Two labels a row:
[  2   1   3  -2   8  -3   0   2   3  -3   0  -4   1  -1   1  -5   2  -3
   1  -5  -4   2   1  -2   3  -2   7  -1 -13  -7   1   2   1   0   3  -3
   1  -1  -1   0  -5  -6   1   5  -1  -5  -2   5   1  -2  -7   8   4 -19
 -12   2  -1   1   2   1   1   0   1   0   0   6   0   4   4   6   2  -7
  -2  -1  -5   1  -1   0  -1  -1  -1  -1  -3  -2   1  -3  -2   2  -3   0
  12   4   1   7  21  -6  -1   7   1   3   0  -4  -1   3  -2  14   6   4
   9  -4   8   1   7  -2  -1   0  -1   3  -1   0   0   0   2   1   2  -6
   1   7 -12   0   3   2  -1   0  -1   3  -1   3   1  -5  -3  -2   0   9
   0   3  -4   2   0   1  16   4   4   0  -1  -1   2   5   1  -1   0   3
  -1  -9  -2  -1   0]  <81> & Pg
[  7  -1   3   1   4   0  -4   0   0   4   0  -6   3   0  -2  -1  -1  -1
  -4  -8   2   0   2  -3   2  -1   1   2  -6 -12  -4  -3   1   9   0  -3
   4   1   1  -1  -7  -5   1   4  -2 -12  -1   3  -4   3  -5  -3   2  38
 -12   4   0 -11   2   1   3  -3  -3  -2  -3   7  -1   2   2   0  -4  -9
   3   0   1   8  -4  -3  -1   0  -1   0   1  26   5  -1  14   0   1   4
  -5   0   0  -3  19  -2   2   3  -3  -4   0  12  -2   2  12  -9   3   2
   6   1   5   4  -3  -1  -7   1   1  -4  -3  -1   4   0   4  -2   1  -1
  -2   5  14   0  -4   0  -2   3  -4 -10  -1   0  -2  -4   1  -9   2   0
  -3   0   5   4  -1  -1   1   0  -1   2 -10   0  -7   6   0   5   5   1
   2   0   0   0   0]  <75> & jf
[ -6  -2   1   2  12   0   1  -1   1   6   1  -3   4   2  -2  -5   2  -1
  -4  -6   2   0  -2  -3   4  -2 -19   2  -8 -11  -5  -1  -1   4   2   6
   5   2   3 -11 -12  -6   1  11   1  -4   4   3  -5   1  -4  -2   9   1
 -16   4  -1  -9  -1   0   0  -3  -4  -4  -7  11   1  -7   2  -1   3 -15
   5   1   2  -7   1   0   2  -2   0   1   2   6   5   0  10   1   4   5
  -5   1   1  -4  -2  -4   1   9   7  -4  -1  11   1   4   0  -3   7   2
   0  -3   5  -2   0   2  -3   2   0  -4   1   0   5   2   4  -3   1 -11
   2   4 -29   3  -6  -3   0   4   2   3 -12  -3  -4  -1  -1 -10   2   6
  -4   1  -7   6  -3  -1  14   0  -2   1 -12  -4  -7   0  -1   0   8   1
   0  -1  -2  -2  -1]  <75> & Pg
[  1  -1   2   0   8  -3   1   2   3  -5   0   1  -6  -1   0  -7   3  -4
   0   3  -2   1  -1  -7   1  -6   6   1 -12 -10  -2   2   1  -1   2  -3
   0   1  -1   5  -6  -3   1   8   0  -2  -6  -2   2  -7   2   5   7 -36
 -14   3   1 -14   0   1   0  -1   1  -1  -4   5  -2  -1   5   1  10  -9
   1  -1  -2  -2  -3   1   1  -1  -1   0   2 -13   3   0   6   2   4   2
   9   1   1   2  -1  -3   1   6   5   0   0   0   0  -1   0   6   3   3
  -7  -2   7  -2  -6  -2  -1   0   1   2   2  -1   4  -1   2  -1  -1  -2
   1   2 -23   1  -4  -2   0   3  -4   2 -14  -3   0  -6   3 -12  -2   2
  -2   2  -2   5   1   0   9   6   3   1  -2  -2   2   2   2   0   7   0
  -3  -8  -4   0  -2]  <77> & Pg
[  2  -2   6   0   1  -1  -2   2   5  -4  -1  -5   2  -1  -1  -4   2  -1
   2  -4  -7   1   1  -5   5  -4   4  -1 -12  -9   1   3   2   3   4  -4
   2   1  -1   0  -4  -9   2   6  -1   0  -4  -3   5  -4   1  -1   2 -22
 -16   4  -1   0   2   1   0  -2  -4   0   0   4   0  -2   4   3  -7  -9
   0  -1  -3   2  -2   0   2   2  -1  -3   2  -1   3  -3   0   1   1   4
  23   3   1   4  15  -4   1   7  -2   3   1   2   0   4   1   7  12   3
   8  -4   9   6  10   2  -1   1   1   3  -4  -1  -1   0   4   4   1  -4
   3   0 -32   2   4  -1  -1  -2  -4   0  -6   2   0  -4  -7   3   2   3
   3   1  -4   8  -1   2  11   3   6   0  -4  -2   1   3   5   0   1   0
  -2 -11  -2  -1  -1]  <81> & Pg
[  6   1   6  -3  15  -1   0   2   1 -10  -1   1   0  -1  -2   8   4  -3
  -4  -9  -2  -1  -1  -6   5  -1  13   0 -16  -9  -2   2   2   1   2  -2
   1   2   1  -6  -2 -13   1  14  -1  10  -3  -7   6 -12   0   2   0   8
  -6   2   0  -4  -2   1   1  -4   4  -1  -2   5  -1  -6   3   0  -8 -17
   3  -2  -5  -2   0  -1   3  -1  -2  -1   1  -9   3  -3   7   7   3   5
  22   1  -1  -1  -4  -2   2   4   0   1  -1  12  -1  10   2  18   6   4
   7 -11  11   3   2   1  -5   0   2   0  -2  -1   5   1   8   2   3  -5
   1  -1 -42   3   0  -6  -1   2  -1   5  -8   1  -3  -4   5   7   1   7
  -3   6  -8   4  -3   0  12   4   6   0 -12  -5   3   1   5  -2  11   2
  -2  -1  -3   1  -1]  <77> & Pg
[  3  -1   2   1   8   1  -2   2   1   7   0  -1   3   2  -2  -5   1  -1
  -4  -4   3   1  -1  -6   3  -2  -1   3 -11 -17  -3  -3   0   9   2  -4
   5   2   0  -5 -13  -7   1  10  -3  -5  -4   0  -2  -1   1   2   7   0
 -21   7   0 -16   3   2  -2  -2  -2   0  -6   9  -1  -4   4  -1  -1 -15
   3   0   3  -2  -6   3   1   0  -1   1   3  12   6   2  16   0   3   2
  -2   0   0  -3   2  -6   2   9   5  -2   0  10  -1  -1   5  -3   6   7
  -1  -3   9   3  -2  -2  -6   0   0   0  -1   0   7  -2   6  -2  -5  -9
  -2   5  -8   1  -9   0  -1   3  -3  -3 -12  -2  -3  -5   5 -13   2   3
  -6   3  -4   4  -2  -2   3   2   3   2 -12  -7  -8   2  -3   3  11   1
  -1  -2  -4  -1  -2]  <75> & Pg
[  9  -1   4  -1  13  -3  -3  -1   2  -7   0   4   4  -1  -1   6   1  -4
  -2  -7   2  -1   2  -3  -1   1  27  -2  -7  -3  -2  -4   0   3   1  -2
  -1   3   0  -6  -8  -7   0   7  -2   3  -5   6  -5  -4  -1   4   3  14
 -16  -3  -1  -6   1   1   2  -2   2   2  -7   7  -3   1   2   0   9 -12
   1   0  -8   8  -3   0  -1   3  -2   1  -3  -5   3  -4  15   0  -2   1
   5   1  -1   2   7 -10   0   6  -1  -1  -4  -2  -5   0   7   7  -3   1
   1   2  11   1 -11  -3  -4   0   2   2  -3   1   3  -1   3   0  -3  -4
  -4   5  19   1  -6   3  -2   0  -2  -3  -2   0  -1  -7  16  -1  -4   8
  -9   3   2  -1   1   2   2   6  -2   3 -12   2   7   3  -1   3   4   0
   0  -9   0   0   0]  <77> & jf
[ -9  -1   4  -1  -3  -4   4   3   5  -1   0  -4   1   0   2 -17   3   0
   9  -2  -8   3   0  -5   4  -6   0  -1 -10 -11   1   2   2   1   4  -6
   7   2  -1  -3  -6  -7   1   2  -1  -8  -5  -1   0  -4   3   9   7 -42
 -21   1   2   3   1   0   0   0  -3  -2   2   6   1  -2   6   6   6  -6
  -3   1  -6   0  -5   3  -2   2  -1  -3   0 -21  -4  -1  -9   2  -4   1
  20  -4   0  12  14 -10  -2  12   2   4   1  -5   2  -1 -11   8  12   3
   5  -9  10   3  19   1   0   3   0   6   0  -1  -3   0   2   5   1  -5
   3   4 -35   2   9   5   3  -2  -3  10  -9   3   1  -6 -19   4   1   6
   8   4  -6   8  -1   2  19   7   4  -1   0  -4   6   6   3  -3  -5  -1
  -2 -15  -3  -2  -2]  <81> & Pg
[  2  -1   6  -2   2  -3   1   3   4   6   0  -5   1   1   0  -8   2   0
   3  -4  -6   1   1  -5   7  -2   4  -1 -12  -9   1   4   1   6   5  -6
   5   1  -2  -1  -9  -4   3   8  -3 -10  -1   1   1  -2  -6   7   8 -27
 -20   2   2   4   2   0  -3  -2  -3  -1   0   6   0   0   6   5  -3 -12
  -1   1   3  -1  -4   1   1   0  -1  -2   1  -3   1  -3   0   2  -3   5
  19   5   0  10  12 -11  -1   9   0   3   3  -3  -1   2  -2   8  11   3
   4  -5  10   4  13   0  -4   5   1   4  -2  -1  -1   0   1   5   0 -10
   1   4 -37   0   6   2  -2  -1  -3   3  -4   3  -2  -6  -6  -3   0   4
   3   1  -4   6   0   0   8   3   5   0  -3  -2   2   4   4   0   2  -1
  -3 -16  -3  -4  -2]  <81> & Pg
[  6  -1   5  -3   2   0  -4  -2   0   3   0  -3   1   1  -2   3   0  -2
  -7  -5   0   1   1  -2   1  -1   7   2  -3  -6   0  -1   1   8   1  -1
   1   0   1  -1  -3  -7   1   4  -2  -8  -6   1  -1  -2  -3  -3   1  42
 -13  -1   0  -6  -1   2   3  -2  -2  -3  -3   6  -1   0  -2   1  -2  -9
   3  -1  -3   8  -2   0  -1   3  -2   0   0  11   5  -4  14   0  -2   5
  -1  -1   2  -2  13  -1   5   3  -6  -2   0   7  -3   5  10  -9   0   3
   4   1   5   4   1  -1  -8   1  -1  -1  -2   1   3  -1   6  -1   1   4
  -3   5   5   0  -4  -1   0   1  -3  -8   2   3  -5  -3   7  -1   1   0
  -2   1   5   3  -1  -1  -2   0  -1   1 -10   2  -6   1   1   7   0   2
  -1  -3  -1   1  -1]  <75> & jf
[ -1   1   6  -1  11  -2  -2   2  -1  -8   0  -3   0   1   0  -1   5  -2
   1  -5  -8   0   0  -9   6   0   8   0 -21 -11   0   4   3   1   4  -4
   0   4   0  -4  -2 -12   3  11  -1   6  -6  -5   9  -7   4   5   2 -42
 -14   4  -1  -1   1   0  -1  -2   3  -2   2   5   1  -4   5   4  -9 -13
  -2  -2  -2  -7  -1   0   0   0  -1  -2   1 -11   3  -2  -6  -1   2   4
  29   3   0   4   8   0   2   8   3   3   1   1   3   8  -1  23  11   2
   8  -9  15   4  12   1   0  -1   1   4  -1  -2   1   2   7   3   1  -9
   2   4 -42   3   7  -5   0   0  -1  11  -9   1  -1  -5  -5  -1   1   9
   4   3 -14   6   2   0  20   3   9   1  -7  -6   4   2   5  -5   1  -1
  -3  -9  -4   0   0]  <81> & Pg
